Below is a small trained network, with its code and all its weights. Each question gives an input and a class and asks what happens when units are switched off, that is, made to give their printed mean instead of their output.

import numpy as np


def w(rows, s, z=0):
    codes = np.array(rows[::2]) - 128.0
    scale = np.full(codes.shape[1], s)
    scale[-1] = z or s
    return codes * scale


def f(y):
    return np.maximum(y, 0)


def log_softmax(a):
    a = a - a.max(-1, keepdims=True)
    return a - np.log(np.exp(a).sum(-1, keepdims=True))


def net(x, mask):
    res = np.array(x, float).reshape(1, 7) / 4 @ E
    y = f(res @ A[0][:, :-1].T + A[0][:, -1])
    res = res + np.where(mask, y, B[0][:, -1]) @ B[0][:, :-1]
    return log_softmax(res[-1] @ U[:, :-1].T + U[:, -1])


A, B = {}, {}
E = w([
[128,128,128],'x0',
[128,127,126],'x1',
[119,34,214],'x2',
[70,189,219],'x3',
[128,127,127],'x4',
[128,128,130],'x5',
[3,82,60],'x6',
],0.013)
A[0] = w([
[131,66,206,24],'neuron 0',
[129,171,78,163],'neuron 1',
[97,51,102,121],'neuron 2',
[125,37,103,110],'neuron 3',
[150,228,169,162],'neuron 4',
[191,124,27,157],'neuron 5',
[64,141,105,36],'neuron 6',
[149,179,149,152],'neuron 7',
[93,45,132,102],'neuron 8',
[130,237,152,143],'neuron 9',
[71,135,107,148],'neuron 10',
[141,192,140,147],'neuron 11',
[129,94,179,156],'neuron 12',
[129,100,176,164],'neuron 13',
[68,16,94,128],'neuron 14',
[102,136,159,99],'neuron 15',
[122,150,83,68],'neuron 16',
[250,69,38,152],'neuron 17',
[129,89,169,163],'neuron 18',
[116,74,133,148],'neuron 19',
[143,32,98,118],'neuron 20',
[178,79,195,124],'neuron 21',
[158,121,139,101],'neuron 22',
[167,196,161,159],'neuron 23',
[142,179,140,144],'neuron 24',
[135,97,178,37],'neuron 25',
[159,132,108,83],'neuron 26',
[31,133,93,65],'neuron 27',
[91,143,177,105],'neuron 28',
[40,110,92,203],'neuron 29',
[46,157,196,193],'neuron 30',
[118,166,42,8],'neuron 31',
[37,136,96,27],'neuron 32',
[139,114,149,128],'neuron 33',
[74,135,170,198],'neuron 34',
[222,89,159,6],'neuron 35',
[222,126,165,150],'neuron 36',
[129,76,200,158],'neuron 37',
[56,89,166,14],'neuron 38',
[131,81,193,32],'neuron 39',
[194,100,151,40],'neuron 40',
[132,215,149,132],'neuron 41',
[75,138,174,22],'neuron 42',
],0.015,0.011)
B[0] = w([
[184,204,68,178],'neuron 0',
[135,227,90,189],'neuron 1',
[164,97,199,194],'neuron 2',
[144,87,187,188],'neuron 3',
[174,92,139,221],'neuron 4',
[88,180,92,229],'neuron 5',
[166,156,73,154],'neuron 6',
[171,100,155,182],'neuron 7',
[131,86,162,188],'neuron 8',
[163,70,150,206],'neuron 9',
[77,160,123,180],'neuron 10',
[162,50,153,180],'neuron 11',
[64,148,129,187],'neuron 12',
[52,147,131,185],'neuron 13',
[137,95,180,234],'neuron 14',
[92,180,116,152],'neuron 15',
[36,140,202,151],'neuron 16',
[97,208,88,251],'neuron 17',
[75,95,142,185],'neuron 18',
[148,135,173,174],'neuron 19',
[142,69,174,193],'neuron 20',
[113,175,96,199],'neuron 21',
[111,134,122,144],'neuron 22',
[187,91,135,207],'neuron 23',
[168,69,154,172],'neuron 24',
[230,170,107,151],'neuron 25',
[191,119,105,143],'neuron 26',
[121,214,58,190],'neuron 27',
[100,168,88,172],'neuron 28',
[82,92,170,233],'neuron 29',
[170,182,80,230],'neuron 30',
[44,108,152,170],'neuron 31',
[169,247,65,174],'neuron 32',
[112,148,104,149],'neuron 33',
[195,143,63,202],'neuron 34',
[1,116,149,168],'neuron 35',
[105,234,78,215],'neuron 36',
[57,154,115,210],'neuron 37',
[93,96,157,167],'neuron 38',
[197,208,80,166],'neuron 39',
[38,139,153,156],'neuron 40',
[177,75,165,189],'neuron 41',
[16,87,175,155],'neuron 42',
],0.0092,0.018)
U = w([
[175,202,53,242],'0',
[14,145,126,242],'1',
[152,2,199,10],'2',
],0.0094,0.0011)

Each question gives the input, the list of numbers given to net, and the class t.
The units are the neurons (one row each of A and B). Each row of codes is followed by its name. A weight is (code - 128) times the scale printed after its matrix; where a second scale follows, it is the last column's (A, B and U).
mask holds one flag per neuron, in row order. A switched-off neuron (its flag False) gives its mean, the last column of its row in B, instead of its output. The means were averaged over made-up inputs and are rounded, as every weight is.
A unit's drop is (log p(t) with every unit on - log p(t) with that unit switched off) / (log p(t) with every unit on - log p(t) with every unit switched off).
The circuit of an input: a set's keep is (log p(t) with only the set's units on - log p(t) with every unit switched off) / (log p(t) with every unit on - log p(t) with every unit switched off). Starting from the 12 units with the biggest drops (on a tie, the unit counted first), units are removed one at a time, each time the one whose removal leaves the highest keep (on an exact tie, the one counted first), for as long as the keep stays at least 0.8.
circuit, biggest first: the units of the circuit, biggest drop first
k most important neurons: the k neurons with the biggest drops, biggest first
drop when u is switched off: that unit's drop, to one decimal
input [-1,4,3,-3,3,8,-7], class 1: circuit, biggest first : (neuron 35)
input [-8,-7,-1,-8,3,6,2], class 1: 2 most important neurons : (neuron 17; neuron 5)
input [6,1,-8,-2,1,7,6], class 1: 3 most important neurons : (neuron 31; neuron 16; neuron 29)
input [2,-5,-2,2,5,-4,6], class 0: 2 most important neurons : (neuron 32; neuron 27)
input [-6,7,7,0,0,6,2], class 2: 2 most important neurons : (neuron 17; neuron 36)
input [-4,-7,-6,-1,-6,-1,2], class 1: 2 most important neurons : (neuron 31; neuron 30)
input [-2,2,8,6,4,7,0], class 0: 4 most important neurons : (neuron 0; neuron 39; neuron 30; neuron 34)
input [-6,-6,0,8,-6,4,7], class 0: 2 most important neurons : (neuron 30; neuron 32)
input [2,-7,3,0,-2,-3,-6], class 1: 3 most important neurons : (neuron 35; neuron 40; neuron 30)
input [2,-8,6,-4,3,-4,-8], class 1: 2 most important neurons : (neuron 35; neuron 40)
input [-3,7,-6,-1,-1,6,1], class 1: 3 most important neurons : (neuron 31; neuron 30; neuron 34)
input [5,-7,-7,-7,0,-2,5], class 1: drop when neuron 31 is switched off : 0.2
input [4,7,-4,5,-8,5,3], class 0: drop when neuron 9 is switched off : 0.0
input [3,1,1,7,2,-3,-2], class 0: circuit, biggest first : (neuron 30)
input [0,-6,4,0,-8,-6,8], class 2: drop when neuron 1 is switched off : 0.1
